Here is a tiny trained network, its code and every weight. The questions are about switching its units off for an input and a class, where a switched-off unit gives its printed mean instead of its output.

import numpy as np


def w(rows, s, z=0):
    codes = np.array(rows[::2]) - 128.0
    scale = np.full(codes.shape[1], s)
    scale[-1] = z or s
    return codes * scale


def norm(h):
    return h / np.sqrt((h * h).mean(-1, keepdims=True) + 1e-5)


def f(y):
    return y / 2 * (1 + np.tanh(0.7978845608 * (y + 0.044715 * y**3)))


def log_softmax(a):
    a = a - a.max(-1, keepdims=True)
    return a - np.log(np.exp(a).sum(-1, keepdims=True))


def net(x, mask):
    res = np.array(x, float).reshape(1, 2) / 4 @ E
    u = 0
    for l in range(2):
        y = f(norm(res) @ A[l][:, :-1].T + A[l][:, -1])
        res = res + np.where(mask[u : u + 7], y, B[l][:, -1]) @ B[l][:, :-1]
        u += 7
    return log_softmax(norm(res)[-1] @ U[:, :-1].T + U[:, -1])


A, B = {}, {}
E = w([
[203,35,109,122,191,165,96,234,126,83],'x0',
[200,129,65,126,155,147,121,185,2,37],'x1',
],0.0041)
A[0] = w([
[109,66,162,115,179,141,129,121,207,141,108],'L0N1',
[176,112,131,121,140,128,123,168,92,126,155],'L0N2',
[105,104,124,143,104,165,141,130,166,165,78],'L0N3',
[102,106,150,138,125,136,140,86,126,160,58],'L0N4',
[110,108,105,116,139,148,91,122,159,118,83],'L0N5',
[3,192,173,151,27,63,199,10,128,176,254],'L0N6',
[120,184,93,123,128,70,110,54,74,98,136],'L0N7',
],0.0062,0.0029)
B[0] = w([
[124,157,143,135,126,62,138,111,125,110,153],'L0N1',
[141,96,106,154,148,148,109,147,109,167,151],'L0N2',
[107,119,151,157,100,101,133,162,129,125,135],'L0N3',
[95,102,203,118,98,148,158,140,97,95,134],'L0N4',
[122,130,134,100,161,105,109,125,126,100,127],'L0N5',
[156,146,35,2,15,92,151,8,138,147,252],'L0N6',
[71,163,140,126,111,75,129,122,159,134,161],'L0N7',
],0.0084,0.015)
A[1] = w([
[139,90,129,114,109,254,113,128,131,88,5],'L1N1',
[101,145,132,100,74,106,163,89,104,97,80],'L1N2',
[133,106,109,130,139,232,138,140,138,115,41],'L1N3',
[84,141,120,164,155,134,97,136,103,149,104],'L1N4',
[102,122,158,124,102,111,123,98,196,136,124],'L1N5',
[139,81,115,130,133,215,123,131,112,160,74],'L1N6',
[186,120,96,108,105,151,131,92,130,194,85],'L1N7',
],0.0092,0.0019)
B[1] = w([
[185,155,219,118,130,197,124,189,101,249,145],'L1N1',
[152,105,143,53,102,154,152,106,159,168,254],'L1N2',
[148,151,161,66,83,149,108,108,126,183,152],'L1N3',
[117,98,115,174,89,202,139,127,91,123,136],'L1N4',
[72,217,105,116,107,246,205,138,73,118,190],'L1N5',
[159,143,178,62,98,129,138,83,181,164,166],'L1N6',
[108,177,201,125,203,104,165,253,118,94,212],'L1N7',
],0.0069,0.0076)
U = w([
[55,165,183,167,151,88,178,172,171,80,134],'0',
[227,90,152,58,119,215,76,167,108,208,160],'1',
[92,121,59,228,95,187,109,147,62,110,142],'2',
[166,46,117,179,176,70,62,154,171,102,139],'3',
[107,103,150,139,161,173,100,79,118,106,3],'4',
[100,161,95,8,20,133,161,79,145,144,187],'5',
[123,119,129,155,128,160,106,119,151,124,12],'6',
],0.012,0.0033)

Each question gives the input, the list of numbers given to net, and the class t.
The units are the neurons (one row each of A and B). Each row of codes is followed by its name. A weight is (code - 128) times the scale printed after its matrix; where a second scale follows, it is the last column's (A, B and U).
mask holds one flag per neuron, layer by layer. A switched-off neuron (its flag False) gives its mean, the last column of its row in B, instead of its output. The means were averaged over made-up inputs and are rounded, as every weight is.
A unit's drop is (log p(t) with every unit on - log p(t) with that unit switched off) / (log p(t) with every unit on - log p(t) with every unit switched off).
The circuit of an input: a set's keep is (log p(t) with only the set's units on - log p(t) with every unit switched off) / (log p(t) with every unit on - log p(t) with every unit switched off). Starting from the 12 units with the biggest drops (on a tie, the unit counted first), units are removed one at a time, each time the one whose removal leaves the highest keep (on an exact tie, the one counted first), for as long as the keep stays at least 0.8.
units of the circuit, in order: the units of the circuit, biggest drop first
unit that matters most: the unit with the biggest drop
k most important neurons: the k neurons with the biggest drops, biggest first
top k neurons in layer l: the k neurons of layer l with the biggest drops, biggest first
drop of u: that unit's drop, to one decimal
input [-1,7], class 2: units of the circuit, in order => [L0N6 L1N2]
input [0,5], class 1: 3 most important neurons => [L0N1 L0N6 L0N2]
input [5,-4], class 0: units of the circuit, in order => [L0N6]
input [8,-5], class 3: top 3 neurons in layer 0 => [L0N6 L0N7 L0N1]
input [3,-1], class 3: 2 most important neurons => [L0N6 L1N5]
input [-2,4], class 2: 2 most important neurons => [L0N6 L1N4]
input [8,-2], class 3: 3 most important neurons => [L0N6 L0N1 L1N5]
input [0,8], class 1: 3 most important neurons => [L0N6 L0N1 L0N2]
input [6,-4], class 0: 2 most important neurons => [L0N6 L0N1]
input [6,0], class 1: 2 most important neurons => [L0N6 L0N7]
input [6,-8], class 0: 2 most important neurons => [L0N6 L1N2]
input [7,-2], class 3: drop of L0N1 => 0.5
input [-2,8], class 2: drop of L0N6 => 1.0
input [6,2], class 1: unit that matters most => L0N6
input [-1,5], class 2: drop of L0N6 => 1.0
input [2,6], class 1: drop of L0N6 => 0.4
